Below are the code and all the weights of a small trained network. Each question names an input and a target symbol and asks about switching units off, where a switched-off unit gives its printed mean instead of its output.

import numpy as np


def w(rows, s, z=0):
    codes = np.array(rows[::2]) - 128.0
    scale = np.full(codes.shape[1], s)
    scale[-1] = z or s
    return codes * scale


def norm(h):
    return h / np.sqrt((h * h).mean(-1, keepdims=True) + 1e-5)


def f(y):
    return y / 2 * (1 + np.tanh(0.7978845608 * (y + 0.044715 * y**3)))


def softmax(a):
    e = np.exp(a - a.max(-1, keepdims=True))
    return e / e.sum(-1, keepdims=True)


def log_softmax(a):
    a = a - a.max(-1, keepdims=True)
    return a - np.log(np.exp(a).sum(-1, keepdims=True))


def net(x, mask):
    ids = ['αβγζξπσφψω'.index(c) for c in x.split()]
    T = len(ids)
    res = E[ids] + P[:T]
    u = 0
    for l in range(2):
        r = norm(res)
        for j in range(3):
            rows = slice(2 * j, 2 * j + 2)
            q, k, v = (r @ M[l][rows].T for M in (Q, K, V))
            z = softmax(np.where(np.tri(T) > 0, q @ k.T / 2**0.5, -1e9)) @ v
            o = O[l][rows]
            res = res + np.where(mask[u + j], z, o[:, -1]) @ o[:, :-1]
        u += 3
        y = f(norm(res) @ A[l][:, :-1].T + A[l][:, -1])
        res = res + np.where(mask[u : u + 12], y, B[l][:, -1]) @ B[l][:, :-1]
        u += 12
    return log_softmax(norm(res)[-1] @ U[:, :-1].T + U[:, -1])


Q, K, V, O, A, B = {}, {}, {}, {}, {}, {}
E = w([
[71,69,113,82,249,212,213,100],'α',
[13,251,171,174,109,87,70,154],'β',
[123,166,154,169,170,161,122,153],'γ',
[117,63,161,105,114,93,74,174],'ζ',
[141,147,170,168,59,133,61,157],'ξ',
[219,75,154,108,96,121,214,153],'π',
[61,173,175,103,136,237,229,173],'σ',
[36,122,148,137,140,127,80,134],'φ',
[150,185,114,88,136,62,110,210],'ψ',
[115,204,80,101,129,163,110,142],'ω',
],0.018)
P = w([
[129,87,247,54,109,134,106,152],'0',
[206,108,105,144,109,100,74,62],'1',
[99,109,212,72,128,122,136,126],'2',
[180,134,111,155,130,146,63,125],'3',
[89,120,189,90,111,113,163,117],'4',
[174,149,113,156,131,171,64,153],'5',
[92,137,167,114,95,105,189,112],'6',
[166,167,110,160,139,189,67,174],'7',
],0.012)
Q[0] = w([
[138,145,220,81,169,170,94,62],'L0H0',
[98,152,83,114,150,190,71,179],'L0H0',
[114,158,135,99,162,152,91,131],'L0H1',
[131,49,192,154,181,139,156,101],'L0H1',
[170,179,106,113,149,163,47,163],'L0H2',
[188,205,139,188,220,182,2,227],'L0H2',
],0.0067)
K[0] = w([
[101,97,105,97,93,100,125,147],'L0H0',
[109,155,111,119,162,172,114,141],'L0H0',
[77,104,115,187,89,69,191,155],'L0H1',
[143,115,117,147,94,156,96,112],'L0H1',
[124,239,54,147,77,135,19,168],'L0H2',
[104,255,179,169,68,78,99,234],'L0H2',
],0.0081)
V[0] = w([
[136,136,156,96,152,59,108,100],'L0H0',
[52,68,159,168,149,109,194,146],'L0H0',
[109,183,67,99,147,82,120,195],'L0H1',
[146,113,255,71,141,153,111,99],'L0H1',
[182,135,186,106,79,158,103,28],'L0H2',
[111,100,111,114,124,114,245,76],'L0H2',
],0.0051)
O[0] = w([
[78,87,153,68,149,151,122,107,140],'L0H0',
[100,76,113,143,170,131,182,88,139],'L0H0',
[130,183,87,111,120,77,119,66,113],'L0H1',
[207,19,138,112,253,144,232,52,255],'L0H1',
[106,139,86,235,186,217,164,231,139],'L0H2',
[101,129,187,73,144,172,102,163,48],'L0H2',
],0.0056,0.0053)
A[0] = w([
[121,43,175,172,185,147,171,219,137],'L0N0',
[123,121,111,54,153,5,198,158,184],'L0N1',
[215,102,99,17,46,70,139,115,108],'L0N2',
[77,111,225,169,46,130,121,169,121],'L0N3',
[245,129,60,155,1,96,120,139,4],'L0N4',
[123,138,91,156,200,96,35,61,213],'L0N5',
[84,165,136,120,121,68,138,182,13],'L0N6',
[214,106,86,173,136,128,88,172,103],'L0N7',
[190,176,151,116,222,156,158,38,91],'L0N8',
[153,202,97,104,127,130,183,150,116],'L0N9',
[160,117,140,56,113,223,161,152,155],'L0N10',
[137,81,13,70,156,97,108,185,137],'L0N11',
],0.0076,0.004)
B[0] = w([
[163,86,162,142,105,54,196,91,254],'L0N0',
[74,31,169,107,64,135,109,174,198],'L0N1',
[161,123,137,152,164,94,203,140,178],'L0N2',
[254,63,137,125,152,171,82,92,183],'L0N3',
[40,155,142,144,221,184,59,141,156],'L0N4',
[194,37,116,154,168,101,203,148,207],'L0N5',
[93,119,70,180,97,189,193,131,127],'L0N6',
[42,68,85,115,142,155,227,93,173],'L0N7',
[113,145,89,123,204,27,110,140,176],'L0N8',
[75,94,51,84,114,55,36,49,161],'L0N9',
[165,33,102,175,166,32,89,145,215],'L0N10',
[186,195,123,218,97,153,88,169,155],'L0N11',
],0.0071,0.0064)
Q[1] = w([
[130,83,120,106,206,114,86,122],'L1H0',
[60,199,235,31,93,36,82,139],'L1H0',
[89,141,254,5,71,191,148,52],'L1H1',
[125,109,53,142,192,124,126,234],'L1H1',
[129,198,224,140,91,189,136,84],'L1H2',
[60,127,241,111,147,105,136,104],'L1H2',
],0.0091)
K[1] = w([
[164,115,83,94,121,111,128,147],'L1H0',
[2,143,159,87,101,56,189,84],'L1H0',
[147,11,203,124,217,122,113,91],'L1H1',
[79,173,99,99,108,108,120,182],'L1H1',
[181,24,214,137,217,92,159,99],'L1H2',
[76,133,149,110,227,123,200,73],'L1H2',
],0.0096)
V[1] = w([
[134,193,194,104,136,190,81,128],'L1H0',
[140,182,89,184,96,167,75,96],'L1H0',
[64,138,120,205,73,90,151,254],'L1H1',
[109,207,146,184,80,163,56,67],'L1H1',
[115,138,162,169,130,142,239,120],'L1H2',
[64,162,23,77,109,149,164,161],'L1H2',
],0.0074)
O[1] = w([
[74,74,69,207,151,146,172,225,38],'L1H0',
[147,10,157,184,126,116,161,167,29],'L1H0',
[126,117,88,100,150,3,106,103,128],'L1H1',
[123,206,212,98,212,118,141,100,2],'L1H1',
[74,148,169,90,170,83,171,98,146],'L1H2',
[226,86,88,92,113,147,124,87,48],'L1H2',
],0.0078,0.0088)
A[1] = w([
[239,178,55,111,185,244,163,104,104],'L1N0',
[116,122,25,84,147,91,124,76,2],'L1N1',
[48,127,102,45,82,86,202,147,70],'L1N2',
[182,116,174,121,174,102,121,92,156],'L1N3',
[126,61,155,150,119,98,164,178,169],'L1N4',
[30,112,150,152,165,220,157,124,164],'L1N5',
[120,47,76,135,212,172,153,69,112],'L1N6',
[91,176,152,103,2,106,161,82,201],'L1N7',
[95,138,202,125,122,201,176,148,35],'L1N8',
[111,157,105,245,124,109,74,88,241],'L1N9',
[186,113,87,227,168,216,98,184,118],'L1N10',
[58,127,80,200,155,202,187,97,143],'L1N11',
],0.01,0.0035)
B[1] = w([
[211,151,242,255,89,221,127,57,175],'L1N0',
[219,68,125,149,104,114,72,189,209],'L1N1',
[163,189,127,141,67,173,124,124,215],'L1N2',
[105,210,100,92,158,153,112,142,233],'L1N3',
[110,178,88,178,151,169,119,111,254],'L1N4',
[139,84,58,169,106,75,109,124,224],'L1N5',
[81,167,154,95,51,132,94,154,246],'L1N6',
[52,109,196,158,131,14,172,146,218],'L1N7',
[215,157,42,115,80,109,172,86,175],'L1N8',
[146,110,112,40,175,172,190,115,206],'L1N9',
[128,223,101,200,162,170,142,147,190],'L1N10',
[99,42,195,127,142,75,207,186,175],'L1N11',
],0.009,0.0058)
U = w([
[84,73,88,20,111,195,131,132,194],'α',
[84,57,81,172,175,121,146,227,181],'β',
[118,156,128,94,219,70,117,94,201],'γ',
[110,27,221,121,134,129,71,151,117],'ζ',
[186,135,141,174,100,171,104,95,238],'ξ',
[219,47,168,76,149,105,218,143,3],'π',
[155,167,32,91,70,113,213,89,3],'σ',
[81,75,87,187,115,67,79,1,32],'φ',
[129,181,142,114,55,70,87,246,28],'ψ',
[206,62,37,109,148,58,80,135,164],'ω',
],0.007,0.0022)

Each question gives the input, a string of symbols that net reads in full, and the target symbol t.
The units are the heads (2 rows each of Q, K, V and O) and the neurons (one row each of A and B). Each row of codes is followed by its name. A weight is (code - 128) times the scale printed after its matrix; where a second scale follows, it is the last column's (O, A, B and U).
mask holds one flag per unit, layer by layer, with each layer's heads first. A switched-off unit (its flag False) gives its mean, the last column of its rows in O or B, instead of its output. The means were averaged over made-up inputs and are rounded, as every weight is.
A unit's drop is (log p(t) with every unit on - log p(t) with that unit switched off) / (log p(t) with every unit on - log p(t) with every unit switched off).
The circuit of an input: a set's keep is (log p(t) with only the set's units on - log p(t) with every unit switched off) / (log p(t) with every unit on - log p(t) with every unit switched off). Starting from the 12 units with the biggest drops (on a tie, the unit counted first), units are removed one at a time, each time the one whose removal leaves the highest keep (on an exact tie, the one counted first), for as long as the keep stays at least 0.8.
units of the circuit, in order: the units of the circuit, biggest drop first
most important unit: the unit with the biggest drop
top k neurons: the k neurons with the biggest drops, biggest first
k most important neurons of layer l: the k neurons of layer l with the biggest drops, biggest first
drop when u is switched off: that unit's drop, to one decimal
input ω ζ ψ ψ ζ β, target γ: units of the circuit, in order => (L1H1, L1N9)
input γ π σ π ξ π, target β: most important unit => L0N3
input φ σ γ α φ φ, target α: top 2 neurons => (L0N5, L1N6)
input ψ ζ ψ σ φ ξ ω ζ, target ξ: top 2 neurons => (L0N7, L0N11)
input γ ω ξ φ σ φ, target β: top 2 neurons => (L0N3, L1N11)
input φ σ ψ ζ ω α β, target β: 2 most important neurons of layer 0 => (L0N0, L0N10)
input ζ β β φ β φ ω α, target ξ: top 2 neurons => (L1N0, L0N9)
input ζ π β σ α ζ ω π, target ξ: units of the circuit, in order => (L1N0, L0N4)
input ω ω π γ σ α, target ξ: 2 most important neurons of layer 1 => (L1N0, L1N6)
input ω β ξ φ, target β: 2 most important neurons of layer 0 => (L0N3, L0N5)
input γ ζ ω φ α, target α: 3 most important neurons of layer 1 => (L1N7, L1N6, L1N2)
input φ β ψ ζ ω σ π π, target ξ: top 4 neurons => (L1N0, L0N5, L0N4, L0N1)
input σ β β ψ ξ, target ξ: top 3 neurons => (L0N3, L0N10, L0N5)
input ψ π φ ω β σ σ γ, target γ: top 2 neurons => (L0N5, L0N6)
input ξ π ω φ, target ξ: most important unit => L1H2
input φ ξ ζ σ ζ φ φ ζ, target β: top 2 neurons => (L0N0, L0N4)
input π ψ ψ π ω σ, target ξ: top 3 neurons => (L0N10, L1N0, L0N1)
input σ φ φ σ, target ψ: top 3 neurons => (L0N10, L0N8, L0N11)
input π γ φ σ α ψ α π, target ω: 2 most important neurons of layer 0 => (L0N4, L0N11)
input α γ σ γ, target π: most important unit => L0N7
input α ψ ζ α ζ π ξ σ, target β: top 2 neurons => (L0N3, L0N10)
input φ ξ ω, target ω: top 2 neurons => (L0N10, L0N8)
input ζ ξ ω β φ φ, target γ: 2 most important neurons of layer 0 => (L0N10, L0N7)
input π β α β φ π ξ σ, target β: top 2 neurons => (L0N3, L0N5)
input β π ω ψ π γ, target ω: top 4 neurons => (L0N10, L0N3, L0N11, L0N8)
input γ φ ξ π ξ ζ, target β: top 2 neurons => (L0N3, L0N7)
input φ α π π, target σ: most important unit => L1H0
input π γ ζ ψ π ξ, target β: 2 most important neurons of layer 0 => (L0N4, L0N7)
input γ φ π ψ σ γ ξ γ, target β: 2 most important neurons of layer 0 => (L0N3, L0N7)
input ω ζ σ β ζ ζ, target γ: drop when L1H1 is switched off => 0.4
